Below are the code and all the weights of a small trained network. Each question names an input and a target symbol and asks about switching units off, where a switched-off unit gives its printed mean instead of its output.

import numpy as np


def w(rows, s, z=0):
    codes = np.array(rows[::2]) - 128.0
    scale = np.full(codes.shape[1], s)
    scale[-1] = z or s
    return codes * scale


def f(y):
    return y / 2 * (1 + np.tanh(0.7978845608 * (y + 0.044715 * y**3)))


def softmax(a):
    e = np.exp(a - a.max(-1, keepdims=True))
    return e / e.sum(-1, keepdims=True)


def log_softmax(a):
    a = a - a.max(-1, keepdims=True)
    return a - np.log(np.exp(a).sum(-1, keepdims=True))


def net(x, mask):
    ids = ['ΠΩαβγδεζηθσφψ'.index(c) for c in x.split()]
    T = len(ids)
    res = E[ids] + P[:T]
    r = res
    for j in range(2):
        rows = slice(4 * j, 4 * j + 4)
        q, k, v = (r @ M[0][rows].T for M in (Q, K, V))
        z = softmax(np.where(np.tri(T) > 0, q @ k.T / 4**0.5, -1e9)) @ v
        o = O[0][rows]
        res = res + np.where(mask[j], z, o[:, -1]) @ o[:, :-1]
    y = f(res @ A[0][:, :-1].T + A[0][:, -1])
    res = res + np.where(mask[2:6], y, B[0][:, -1]) @ B[0][:, :-1]
    return log_softmax(res[-1] @ U[:, :-1].T + U[:, -1])


Q, K, V, O, A, B = {}, {}, {}, {}, {}, {}
E = w([
[175,92,85,103,170],'Π',
[165,105,146,162,93],'Ω',
[213,72,158,90,124],'α',
[114,130,140,114,154],'β',
[116,33,149,136,200],'γ',
[129,223,82,159,147],'δ',
[92,45,88,145,84],'ε',
[135,109,120,163,81],'ζ',
[253,142,144,159,227],'η',
[157,150,66,75,161],'θ',
[65,122,68,154,111],'σ',
[96,124,196,122,158],'φ',
[163,89,142,175,92],'ψ',
],0.015)
P = w([
[201,37,168,2,76],'0',
[84,142,137,127,112],'1',
[182,95,151,85,83],'2',
[141,140,154,223,146],'3',
[199,105,154,155,107],'4',
[179,150,92,192,185],'5',
],0.0067)
Q[0] = w([
[83,172,209,187,75],'head 0',
[82,122,116,31,12],'head 0',
[160,146,223,1,66],'head 0',
[34,54,150,45,169],'head 0',
[227,14,135,223,183],'head 1',
[198,170,60,197,56],'head 1',
[106,186,162,147,38],'head 1',
[29,40,122,160,122],'head 1',
],0.0096)
K[0] = w([
[99,139,28,144,115],'head 0',
[120,114,127,7,99],'head 0',
[190,91,118,68,86],'head 0',
[128,56,148,78,193],'head 0',
[162,62,145,200,230],'head 1',
[195,159,45,143,134],'head 1',
[124,187,42,126,125],'head 1',
[113,136,185,100,193],'head 1',
],0.014)
V[0] = w([
[247,164,88,127,144],'head 0',
[124,198,3,124,173],'head 0',
[153,27,83,156,191],'head 0',
[145,196,230,98,236],'head 0',
[78,118,185,134,125],'head 1',
[105,47,89,138,111],'head 1',
[154,107,146,93,89],'head 1',
[115,134,131,178,41],'head 1',
],0.012)
O[0] = w([
[59,76,111,115,63,196],'head 0',
[162,32,98,96,114,43],'head 0',
[73,83,90,198,203,197],'head 0',
[134,125,255,155,60,254],'head 0',
[153,140,111,62,140,147],'head 1',
[27,144,142,80,139,115],'head 1',
[131,174,154,119,115,156],'head 1',
[111,153,73,127,93,36],'head 1',
],0.012,0.0054)
A[0] = w([
[222,54,186,97,163,94],'neuron 0',
[78,118,217,54,64,202],'neuron 1',
[111,105,163,187,45,1],'neuron 2',
[2,192,159,126,153,175],'neuron 3',
],0.0084,0.00095)
B[0] = w([
[23,180,85,83,253,206],'neuron 0',
[203,133,89,22,122,230],'neuron 1',
[239,123,74,177,194,211],'neuron 2',
[120,120,66,200,20,255],'neuron 3',
],0.0066,0.0098)
U = w([
[142,85,128,49,177,195],'Π',
[159,126,116,142,131,22],'Ω',
[205,106,108,154,214,3],'α',
[189,173,181,129,159,200],'β',
[129,137,105,124,123,135],'γ',
[126,63,134,69,131,105],'δ',
[129,101,139,130,62,91],'ε',
[120,135,126,167,109,133],'ζ',
[146,110,135,107,135,20],'η',
[142,129,93,117,143,63],'θ',
[157,149,66,137,175,18],'σ',
[255,63,76,139,68,207],'φ',
[55,46,180,137,134,209],'ψ',
],0.007,0.0027)

Each question gives the input, a string of symbols that net reads in full, and the target symbol t.
The units are the heads (4 rows each of Q, K, V and O) and the neurons (one row each of A and B). Each row of codes is followed by its name. A weight is (code - 128) times the scale printed after its matrix; where a second scale follows, it is the last column's (O, A, B and U).
mask holds one flag per unit, heads first, then neurons. A switched-off unit (its flag False) gives its mean, the last column of its rows in O or B, instead of its output. The means were averaged over made-up inputs and are rounded, as every weight is.
A unit's drop is (log p(t) with every unit on - log p(t) with that unit switched off) / (log p(t) with every unit on - log p(t) with every unit switched off).
The circuit of an input: a set's keep is (log p(t) with only the set's units on - log p(t) with every unit switched off) / (log p(t) with every unit on - log p(t) with every unit switched off). Starting from all 6 units, units are removed one at a time, each time the one whose removal leaves the highest keep (on an exact tie, the one counted first), for as long as the keep stays at least 0.8.
circuit, biggest first: the units of the circuit, biggest drop first
top k neurons: the k neurons with the biggest drops, biggest first
which heads matter: for each layer, one digit per head in row order, 1 if its drop is at least 0.15 and else 0, layers parted by /
drop of u: that unit's drop, to one decimal
input α φ β δ Π Π, target Π: which heads matter => 10
input φ η η ψ φ, target φ: which heads matter => 10
input Ω θ Π φ σ Π, target β: which heads matter => 10
input γ ψ φ, target ζ: circuit, biggest first => (head 0; neuron 3; neuron 1)
input φ δ θ Ω, target φ: which heads matter => 11
input φ σ θ, target β: circuit, biggest first => (head 0)
input φ ε δ, target φ: which heads matter => 11
input η Ω Π ζ γ γ, target ψ: top 2 neurons => (neuron 2; neuron 1)
input φ η φ φ φ, target β: which heads matter => 11
input φ γ γ δ Ω Π, target Π: circuit, biggest first => (head 0; neuron 3; head 1)
input φ Π Π, target β: which heads matter => 10
input β φ φ β, target β: which heads matter => 10
input φ φ η θ, target β: circuit, biggest first => (head 0; neuron 3; head 1)
input γ ψ δ δ Π ζ, target φ: top neuron => (neuron 2)
input ζ φ δ ζ, target φ: top 2 neurons => (neuron 0; neuron 2)
input ε δ φ, target σ: which heads matter => 10
input γ φ Ω δ δ φ, target Π: drop of head 0 => 1.0
input φ δ φ δ γ φ, target Π: drop of neuron 0 => 0.2
input α ζ ψ φ δ γ, target ψ: drop of head 0 => 0.1
input Π δ δ δ, target φ: drop of neuron 2 => 0.1
